Below is a small trained network, with its code and all its weights. Each question gives an input and a class and asks what happens when units are switched off, that is, made to give their printed mean instead of their output.

import numpy as np


def w(rows, s, z=0):
    codes = np.array(rows[::2]) - 128.0
    scale = np.full(codes.shape[1], s)
    scale[-1] = z or s
    return codes * scale


def f(y):
    return np.maximum(y, 0)


def log_softmax(a):
    a = a - a.max(-1, keepdims=True)
    return a - np.log(np.exp(a).sum(-1, keepdims=True))


def net(x, mask):
    res = np.array(x, float).reshape(1, 6) / 4 @ E
    y = f(res @ A[0][:, :-1].T + A[0][:, -1])
    res = res + np.where(mask, y, B[0][:, -1]) @ B[0][:, :-1]
    return log_softmax(res[-1] @ U[:, :-1].T + U[:, -1])


A, B = {}, {}
E = w([
[137,77,152,53,34,139,171,106],'x0',
[109,101,120,131,78,125,7,132],'x1',
[127,126,126,130,128,128,128,128],'x2',
[175,95,130,79,195,53,105,111],'x3',
[46,188,81,69,119,80,133,103],'x4',
[141,113,75,58,198,243,95,143],'x5',
],0.013)
A[0] = w([
[75,135,122,115,124,98,118,128,128],'N0',
[96,204,140,213,170,140,95,145,142],'N1',
[117,162,203,144,153,110,205,108,113],'N2',
[181,86,134,170,120,134,151,158,131],'N3',
[177,107,127,168,125,142,148,90,70],'N4',
[135,202,115,170,150,120,105,185,97],'N5',
[105,168,109,165,113,187,220,143,94],'N6',
[115,186,180,200,93,35,156,76,58],'N7',
[71,196,83,84,113,67,142,93,130],'N8',
[178,53,117,86,171,30,90,98,95],'N9',
[144,148,128,152,182,94,93,140,135],'N10',
[100,132,124,184,83,175,133,131,111],'N11',
[98,194,35,70,101,120,134,52,102],'N12',
[87,106,204,171,111,89,111,90,113],'N13',
[83,158,156,155,75,163,91,173,66],'N14',
[141,106,168,69,60,142,163,99,113],'N15',
[107,100,156,131,83,95,5,167,3],'N16',
[102,97,144,145,74,101,35,122,52],'N17',
[137,152,97,74,183,206,137,132,148],'N18',
[137,86,160,89,76,122,142,85,74],'N19',
[105,140,130,181,189,95,125,148,119],'N20',
[129,142,179,188,102,54,140,95,45],'N21',
[220,59,172,189,113,158,116,154,98],'N22',
[125,74,131,87,64,133,180,97,72],'N23',
[209,138,100,99,175,83,183,96,112],'N24',
],0.013,0.0038)
B[0] = w([
[156,171,115,160,139,127,157,121,170],'N0',
[88,53,175,114,79,102,162,73,228],'N1',
[165,42,69,77,143,104,134,221,210],'N2',
[183,163,88,176,150,135,172,109,199],'N3',
[187,130,96,166,135,140,166,116,170],'N4',
[89,99,134,125,85,119,167,62,192],'N5',
[92,185,128,98,52,54,98,218,221],'N6',
[117,114,123,124,191,183,50,116,252],'N7',
[195,153,89,212,143,132,187,105,230],'N8',
[79,254,153,89,37,134,79,135,236],'N9',
[126,127,182,104,94,107,160,83,190],'N10',
[113,186,160,128,71,142,87,148,203],'N11',
[185,165,91,206,164,129,160,92,229],'N12',
[107,140,109,134,173,160,92,131,204],'N13',
[75,182,154,121,55,119,98,177,200],'N14',
[106,74,168,86,136,107,146,56,217],'N15',
[155,50,60,123,142,44,140,215,221],'N16',
[141,78,112,115,119,114,149,189,212],'N17',
[91,81,124,91,215,179,65,135,242],'N18',
[93,113,165,87,115,117,163,56,195],'N19',
[115,77,187,81,104,122,193,77,193],'N20',
[105,120,105,99,168,208,43,124,222],'N21',
[157,178,89,243,128,151,178,97,254],'N22',
[137,82,170,119,102,116,134,94,209],'N23',
[117,169,136,97,89,72,136,227,212],'N24',
],0.01,0.015)
U = w([
[117,62,212,118,96,101,163,20,75],'0',
[187,189,86,247,144,145,166,85,114],'1',
[118,101,114,107,195,236,36,128,162],'2',
[147,85,104,113,119,55,143,246,253],'3',
[108,245,179,121,50,95,85,170,27],'4',
],0.014,0.0023)

Each question gives the input, the list of numbers given to net, and the class t.
The units are the neurons (one row each of A and B). Each row of codes is followed by its name. A weight is (code - 128) times the scale printed after its matrix; where a second scale follows, it is the last column's (A, B and U).
mask holds one flag per neuron, in row order. A switched-off neuron (its flag False) gives its mean, the last column of its row in B, instead of its output. The means were averaged over made-up inputs and are rounded, as every weight is.
A unit's drop is (log p(t) with every unit on - log p(t) with that unit switched off) / (log p(t) with every unit on - log p(t) with every unit switched off).
The circuit of an input: a set's keep is (log p(t) with only the set's units on - log p(t) with every unit switched off) / (log p(t) with every unit on - log p(t) with every unit switched off). Starting from the 12 units with the biggest drops (on a tie, the unit counted first), units are removed one at a time, each time the one whose removal leaves the highest keep (on an exact tie, the one counted first), for as long as the keep stays at least 0.8.
units of the circuit, in order: the units of the circuit, biggest drop first
unit that matters most: the unit with the biggest drop
top k neurons: the k neurons with the biggest drops, biggest first
drop when u is switched off: that unit's drop, to one decimal
input [-6,-3,-7,-8,6,4], class 4: units of the circuit, in order => (N6)
input [-4,6,4,7,-4,-1], class 4: top 4 neurons => (N9; N2; N10; N18)
input [4,-4,-4,-6,-1,1], class 4: top 2 neurons => (N6; N16)
input [0,-8,4,-7,3,7], class 3: units of the circuit, in order => (N6; N9)
input [3,-5,7,-3,-2,3], class 3: top 3 neurons => (N9; N6; N7)
input [7,-3,1,-3,8,6], class 1: top 2 neurons => (N12; N8)
input [-6,8,6,3,4,2], class 3: top 2 neurons => (N16; N17)
input [5,8,-6,-5,7,-3], class 3: top 2 neurons => (N16; N17)
input [-4,-7,3,-7,-2,-3], class 3: top 2 neurons => (N2; N9)
input [-1,4,6,3,-7,-8], class 2: top 2 neurons => (N21; N7)
input [8,0,6,-8,6,-3], class 0: top 2 neurons => (N15; N23)
input [-7,-8,2,-1,5,6], class 3: top 2 neurons => (N6; N24)
input [0,-2,-2,-4,8,-8], class 1: top 4 neurons => (N8; N12; N18; N0)
input [-5,7,0,-8,-3,5], class 4: unit that matters most => N14
input [-1,-3,-8,8,-1,-7], class 4: top 2 neurons => (N9; N24)
input [-3,-4,-7,-5,-2,-4], class 4: top 4 neurons => (N6; N16; N18; N11)
input [-5,7,1,7,-2,-7], class 2: top 4 neurons => (N21; N7; N13; N6)
input [-8,8,7,8,-1,-5], class 0: top 2 neurons => (N10; N20)
input [-7,-4,8,-4,6,-8], class 2: drop when N15 is switched off => 0.1
input [-8,-4,-6,-2,-8,5], class 0: drop when N20 is switched off => 0.4
input [-8,1,-1,8,8,-4], class 0: units of the circuit, in order => (N20)
input [-2,-5,3,1,7,1], class 1: drop when N12 is switched off => 0.3
input [-4,7,0,4,-4,-8], class 2: drop when N21 is switched off => 1.1
